Here is a tiny trained network, its code and every weight. The questions are about switching its units off for an input and a class, where a switched-off unit gives its printed mean instead of its output.

import numpy as np


def w(rows, s, z=0):
    codes = np.array(rows[::2]) - 128.0
    scale = np.full(codes.shape[1], s)
    scale[-1] = z or s
    return codes * scale


def norm(h):
    return h / np.sqrt((h * h).mean(-1, keepdims=True) + 1e-5)


def f(y):
    return np.maximum(y, 0)


def log_softmax(a):
    a = a - a.max(-1, keepdims=True)
    return a - np.log(np.exp(a).sum(-1, keepdims=True))


def net(x, mask):
    res = np.array(x, float).reshape(1, 7) / 4 @ E
    u = 0
    for l in range(3):
        y = f(norm(res) @ A[l][:, :-1].T + A[l][:, -1])
        res = res + np.where(mask[u : u + 5], y, B[l][:, -1]) @ B[l][:, :-1]
        u += 5
    return log_softmax(norm(res)[-1] @ U[:, :-1].T + U[:, -1])


A, B = {}, {}
E = w([
[97,218,87,157,92,89,171,88,111,161,64,128],'x0',
[150,97,114,206,191,187,134,72,109,63,190,115],'x1',
[73,112,164,146,221,100,73,50,188,126,74,178],'x2',
[136,40,82,169,169,66,158,190,88,5,108,147],'x3',
[201,118,105,116,173,182,140,242,133,94,127,169],'x4',
[103,128,151,164,154,63,122,97,193,157,114,94],'x5',
[115,136,188,95,101,146,140,207,135,55,173,254],'x6',
],0.0058)
A[0] = w([
[182,58,117,60,8,167,233,235,119,48,153,46,111],'L0N1',
[214,36,147,195,138,27,58,3,131,112,18,151,4],'L0N2',
[213,170,77,21,130,54,154,126,106,119,196,39,51],'L0N3',
[8,130,170,134,186,134,28,19,123,58,239,85,7],'L0N4',
[102,240,112,42,196,137,130,124,36,182,118,66,65],'L0N5',
],0.0037,0.0032)
B[0] = w([
[111,55,37,146,101,127,84,173,135,145,175,108,254],'L0N1',
[56,192,16,226,183,104,109,85,193,81,178,109,195],'L0N2',
[132,110,154,178,110,160,96,102,93,144,173,22,162],'L0N3',
[127,154,132,2,110,82,113,34,144,73,222,121,198],'L0N4',
[127,108,119,170,84,201,116,135,170,92,122,136,175],'L0N5',
],0.0066,0.004)
A[1] = w([
[189,101,156,149,221,165,156,173,123,85,155,175,3],'L1N1',
[170,137,120,98,141,209,136,88,127,189,87,149,14],'L1N2',
[168,106,127,108,91,110,187,183,79,78,124,188,2],'L1N3',
[129,93,135,145,163,130,152,206,100,111,119,103,166],'L1N4',
[59,93,135,159,254,68,90,59,113,115,26,90,19],'L1N5',
],0.0077,0.0037)
B[1] = w([
[205,100,133,179,190,138,206,113,185,125,139,179,190],'L1N1',
[158,212,151,190,109,197,61,126,112,95,122,111,161],'L1N2',
[5,163,87,105,134,127,90,135,66,107,91,186,190],'L1N3',
[132,104,150,91,131,133,102,121,110,152,143,168,208],'L1N4',
[102,137,84,134,159,86,81,153,181,124,168,76,253],'L1N5',
],0.012,0.0057)
A[2] = w([
[208,67,120,141,191,116,198,156,157,113,130,239,121],'L2N1',
[165,75,232,122,146,100,183,14,100,102,208,150,68],'L2N2',
[144,167,91,175,69,148,176,71,101,170,48,80,3],'L2N3',
[108,116,98,198,102,137,253,86,88,143,86,61,107],'L2N4',
[115,190,204,67,104,94,138,179,202,187,60,146,48],'L2N5',
],0.0058,0.003)
B[2] = w([
[167,185,148,196,165,167,182,145,153,82,131,152,252],'L2N1',
[135,70,187,56,125,189,178,108,149,121,123,160,192],'L2N2',
[193,180,141,141,168,132,211,124,106,87,90,121,184],'L2N3',
[129,103,97,6,168,79,118,154,141,170,75,134,170],'L2N4',
[112,59,170,227,110,71,134,93,77,97,88,121,187],'L2N5',
],0.012,0.004)
U = w([
[177,184,93,55,128,69,235,110,96,184,40,81,2],'0',
[28,107,78,112,77,130,93,233,61,100,110,243,169],'1',
[193,225,186,190,81,215,76,87,107,170,88,90,89],'2',
[195,15,89,100,69,151,107,206,87,217,189,73,180],'3',
[77,135,93,153,212,31,43,91,229,141,171,85,241],'4',
[86,110,254,218,63,29,116,97,119,158,56,159,22],'5',
[232,108,168,186,222,176,192,173,184,67,161,229,174],'6',
[102,87,219,19,121,168,143,22,172,122,179,151,136],'7',
],0.012,0.002)

Each question gives the input, the list of numbers given to net, and the class t.
The units are the neurons (one row each of A and B). Each row of codes is followed by its name. A weight is (code - 128) times the scale printed after its matrix; where a second scale follows, it is the last column's (A, B and U).
mask holds one flag per neuron, layer by layer. A switched-off neuron (its flag False) gives its mean, the last column of its row in B, instead of its output. The means were averaged over made-up inputs and are rounded, as every weight is.
A unit's drop is (log p(t) with every unit on - log p(t) with that unit switched off) / (log p(t) with every unit on - log p(t) with every unit switched off).
The circuit of an input: a set's keep is (log p(t) with only the set's units on - log p(t) with every unit switched off) / (log p(t) with every unit on - log p(t) with every unit switched off). Starting from the 12 units with the biggest drops (on a tie, the unit counted first), units are removed one at a time, each time the one whose removal leaves the highest keep (on an exact tie, the one counted first), for as long as the keep stays at least 0.8.
units of the circuit, in order: the units of the circuit, biggest drop first
most important unit: the unit with the biggest drop
k most important neurons: the k neurons with the biggest drops, biggest first
top k neurons in layer l: the k neurons of layer l with the biggest drops, biggest first
drop when u is switched off: that unit's drop, to one decimal
input [7,-3,0,-7,-2,8,-4], class 0: most important unit -> L2N3
input [1,6,-3,1,-8,5,1], class 7: units of the circuit, in order -> [L0N4; L2N2]
input [4,-7,-3,-5,1,8,-8], class 0: top 2 neurons in layer 2 -> [L2N3; L2N4]
input [8,-4,3,2,-4,-7,2], class 5: 4 most important neurons -> [L2N5; L0N1; L0N2; L1N1]
input [-8,5,5,0,-4,-4,1], class 7: 2 most important neurons -> [L0N4; L2N2]
input [-6,3,2,-7,-4,6,0], class 7: 2 most important neurons -> [L0N4; L2N2]
input [4,-3,7,-3,1,-2,8], class 5: 2 most important neurons -> [L2N5; L1N1]
input [4,5,-8,-5,3,-3,-3], class 3: top 2 neurons in layer 2 -> [L2N4; L2N1]
input [1,5,-7,3,7,-4,-7], class 3: 2 most important neurons -> [L0N1; L0N3]
input [-3,-7,0,1,8,-3,-3], class 1: 2 most important neurons -> [L0N1; L1N3]
input [5,-1,-2,-4,-1,5,-5], class 0: 2 most important neurons -> [L2N4; L2N3]
input [8,-6,-1,5,8,7,-2], class 1: top 2 neurons in layer 2 -> [L2N3; L2N1]
input [5,4,3,6,0,0,1], class 4: 2 most important neurons -> [L1N5; L0N2]
input [0,4,-7,-1,1,3,3], class 3: units of the circuit, in order -> [L0N1]
input [-4,7,-2,1,-5,6,7], class 7: units of the circuit, in order -> [L0N4; L2N2]
input [5,2,-1,-8,4,6,1], class 2: drop when L1N2 is switched off -> 0.4
input [3,4,-6,6,-2,-4,3], class 1: drop when L1N3 is switched off -> 0.3
input [0,-5,-2,1,-6,-4,-5], class 0: drop when L2N3 is switched off -> 0.1
